Here is a tiny trained network, its code and every weight. The questions are about switching its units off for an input and a target symbol, where a switched-off unit gives its printed mean instead of its output.

import numpy as np


def w(rows, s, z=0):
    codes = np.array(rows[::2]) - 128.0
    scale = np.full(codes.shape[1], s)
    scale[-1] = z or s
    return codes * scale


def norm(h):
    return h / np.sqrt((h * h).mean(-1, keepdims=True) + 1e-5)


def f(y):
    return np.maximum(y, 0)


def softmax(a):
    e = np.exp(a - a.max(-1, keepdims=True))
    return e / e.sum(-1, keepdims=True)


def log_softmax(a):
    a = a - a.max(-1, keepdims=True)
    return a - np.log(np.exp(a).sum(-1, keepdims=True))


def net(x, mask):
    ids = ['αβγδεμξσφ'.index(c) for c in x.split()]
    T = len(ids)
    res = E[ids] + P[:T]
    r = norm(res)
    for j in range(2):
        rows = slice(3 * j, 3 * j + 3)
        q, k, v = (r @ M[0][rows].T for M in (Q, K, V))
        z = softmax(np.where(np.tri(T) > 0, q @ k.T / 3**0.5, -1e9)) @ v
        o = O[0][rows]
        res = res + np.where(mask[j], z, o[:, -1]) @ o[:, :-1]
    y = f(norm(res) @ A[0][:, :-1].T + A[0][:, -1])
    res = res + np.where(mask[2:14], y, B[0][:, -1]) @ B[0][:, :-1]
    return log_softmax(norm(res)[-1] @ U[:, :-1].T + U[:, -1])


Q, K, V, O, A, B = {}, {}, {}, {}, {}, {}
E = w([
[137,221,95,123],'α',
[89,77,144,149],'β',
[171,124,249,222],'γ',
[183,177,94,173],'δ',
[104,169,171,108],'ε',
[119,155,105,178],'μ',
[119,173,129,171],'ξ',
[80,89,153,136],'σ',
[175,163,99,173],'φ',
],0.011)
P = w([
[33,161,196,159],'0',
[58,171,48,160],'1',
[106,169,74,169],'2',
[78,223,133,99],'3',
[89,172,114,130],'4',
[117,148,112,131],'5',
[130,137,102,121],'6',
[122,124,109,123],'7',
[119,121,115,128],'8',
[164,102,129,98],'9',
[205,73,113,85],'10',
[61,80,50,153],'11',
[2,59,26,192],'12',
],0.0031)
Q[0] = w([
[129,223,149,111],'head 0',
[190,121,197,135],'head 0',
[176,131,151,28],'head 0',
[76,128,185,206],'head 1',
[151,61,82,253],'head 1',
[70,141,119,62],'head 1',
],0.0083)
K[0] = w([
[104,89,75,67],'head 0',
[124,173,94,171],'head 0',
[49,159,49,138],'head 0',
[254,88,147,91],'head 1',
[196,135,173,82],'head 1',
[77,178,66,116],'head 1',
],0.0098)
V[0] = w([
[146,215,90,112],'head 0',
[158,116,168,185],'head 0',
[100,101,179,80],'head 0',
[201,178,140,134],'head 1',
[144,49,64,254],'head 1',
[203,122,204,126],'head 1',
],0.0095)
O[0] = w([
[35,203,89,149,180],'head 0',
[99,115,185,151,209],'head 0',
[160,163,140,95,34],'head 0',
[143,188,113,119,200],'head 1',
[159,83,122,207,254],'head 1',
[125,249,254,184,106],'head 1',
],0.0079,0.0044)
A[0] = w([
[119,145,253,160,128],'neuron 0',
[141,110,107,152,255],'neuron 1',
[138,151,84,118,213],'neuron 2',
[92,132,172,119,143],'neuron 3',
[69,66,160,95,215],'neuron 4',
[116,109,79,105,57],'neuron 5',
[90,138,168,177,130],'neuron 6',
[92,109,174,112,79],'neuron 7',
[135,106,88,119,91],'neuron 8',
[148,111,44,114,120],'neuron 9',
[136,78,109,141,116],'neuron 10',
[136,132,91,161,123],'neuron 11',
],0.013,0.0029)
B[0] = w([
[2,31,87,61,242],'neuron 0',
[154,226,112,143,251],'neuron 1',
[143,114,184,7,195],'neuron 2',
[128,115,165,37,159],'neuron 3',
[213,247,88,86,194],'neuron 4',
[92,74,117,130,162],'neuron 5',
[204,78,128,117,253],'neuron 6',
[194,49,190,109,145],'neuron 7',
[118,89,130,92,165],'neuron 8',
[75,54,133,25,214],'neuron 9',
[98,142,152,97,193],'neuron 10',
[184,125,117,127,228],'neuron 11',
],0.0054,0.006)
U = w([
[63,139,92,90,4],'α',
[193,49,154,104,150],'β',
[101,125,251,147,124],'γ',
[126,178,122,157,122],'δ',
[99,191,180,59,104],'ε',
[81,77,54,136,182],'μ',
[65,120,91,130,149],'ξ',
[175,82,159,86,24],'σ',
[121,163,116,166,192],'φ',
],0.012,0.0047)

Each question gives the input, a string of symbols that net reads in full, and the target symbol t.
The units are the heads (3 rows each of Q, K, V and O) and the neurons (one row each of A and B). Each row of codes is followed by its name. A weight is (code - 128) times the scale printed after its matrix; where a second scale follows, it is the last column's (O, A, B and U).
mask holds one flag per unit, heads first, then neurons. A switched-off unit (its flag False) gives its mean, the last column of its rows in O or B, instead of its output. The means were averaged over made-up inputs and are rounded, as every weight is.
A unit's drop is (log p(t) with every unit on - log p(t) with that unit switched off) / (log p(t) with every unit on - log p(t) with every unit switched off).
The circuit of an input: a set's keep is (log p(t) with only the set's units on - log p(t) with every unit switched off) / (log p(t) with every unit on - log p(t) with every unit switched off). Starting from the 12 units with the biggest drops (on a tie, the unit counted first), units are removed one at a time, each time the one whose removal leaves the highest keep (on an exact tie, the one counted first), for as long as the keep stays at least 0.8.
circuit, biggest first: the units of the circuit, biggest drop first
k most important neurons: the k neurons with the biggest drops, biggest first
heads that matter: for each layer, one digit per head in row order, 1 if its drop is at least 0.15 and else 0, layers parted by /
drop when u is switched off: that unit's drop, to one decimal
input δ α μ σ σ δ σ μ β β ε δ δ, target ε: circuit, biggest first -> (head 1; neuron 2)
input φ β δ σ ε μ ξ β δ β β φ ξ, target β: heads that matter -> 10
input ε ε σ, target ε: circuit, biggest first -> (head 1; neuron 4)
input μ ε ε σ, target ε: heads that matter -> 01
input γ γ φ, target γ: heads that matter -> 11
input ε ξ δ, target ε: most important neuron -> (neuron 2)
input β μ β, target β: heads that matter -> 10
input μ μ μ γ ξ σ, target β: 4 most important neurons -> (neuron 7; neuron 6; neuron 4; neuron 9)
input ε β ε μ γ μ ε φ μ δ α φ, target δ: circuit, biggest first -> (head 1; neuron 9)
input ε μ φ φ ε σ ξ, target ε: 2 most important neurons -> (neuron 2; neuron 0)
input δ φ ξ φ δ β, target φ: 2 most important neurons -> (neuron 0; neuron 9)
input γ δ σ μ α ξ β φ, target φ: circuit, biggest first -> (head 1; neuron 9)
input β α ξ μ δ β μ φ μ α φ μ μ, target φ: circuit, biggest first -> (neuron 0; head 1)
input ξ δ α φ μ ε ε μ μ φ ε φ ξ, target ε: circuit, biggest first -> (head 1)
input φ ξ β, target φ: circuit, biggest first -> (neuron 0; neuron 9; neuron 4)
input β μ σ, target β: 2 most important neurons -> (neuron 0; neuron 4)
input μ ξ φ ξ μ φ β ξ, target φ: 2 most important neurons -> (neuron 0; neuron 1)
input φ φ φ β μ, target φ: 2 most important neurons -> (neuron 0; neuron 1)
input μ ε μ ξ ξ β α μ σ μ β μ δ, target β: drop when head 0 is switched off -> 0.7
input ε ξ β, target ε: most important neuron -> (neuron 4)
input β σ φ, target β: drop when head 0 is switched off -> 0.6
input μ μ δ ξ, target μ: drop when head 1 is switched off -> 0.9
input μ β β β ξ μ β φ ξ β ε ε φ, target ε: drop when neuron 2 is switched off -> 0.1
input ε β ε ξ φ ε α φ, target ε: 2 most important neurons -> (neuron 2; neuron 0)
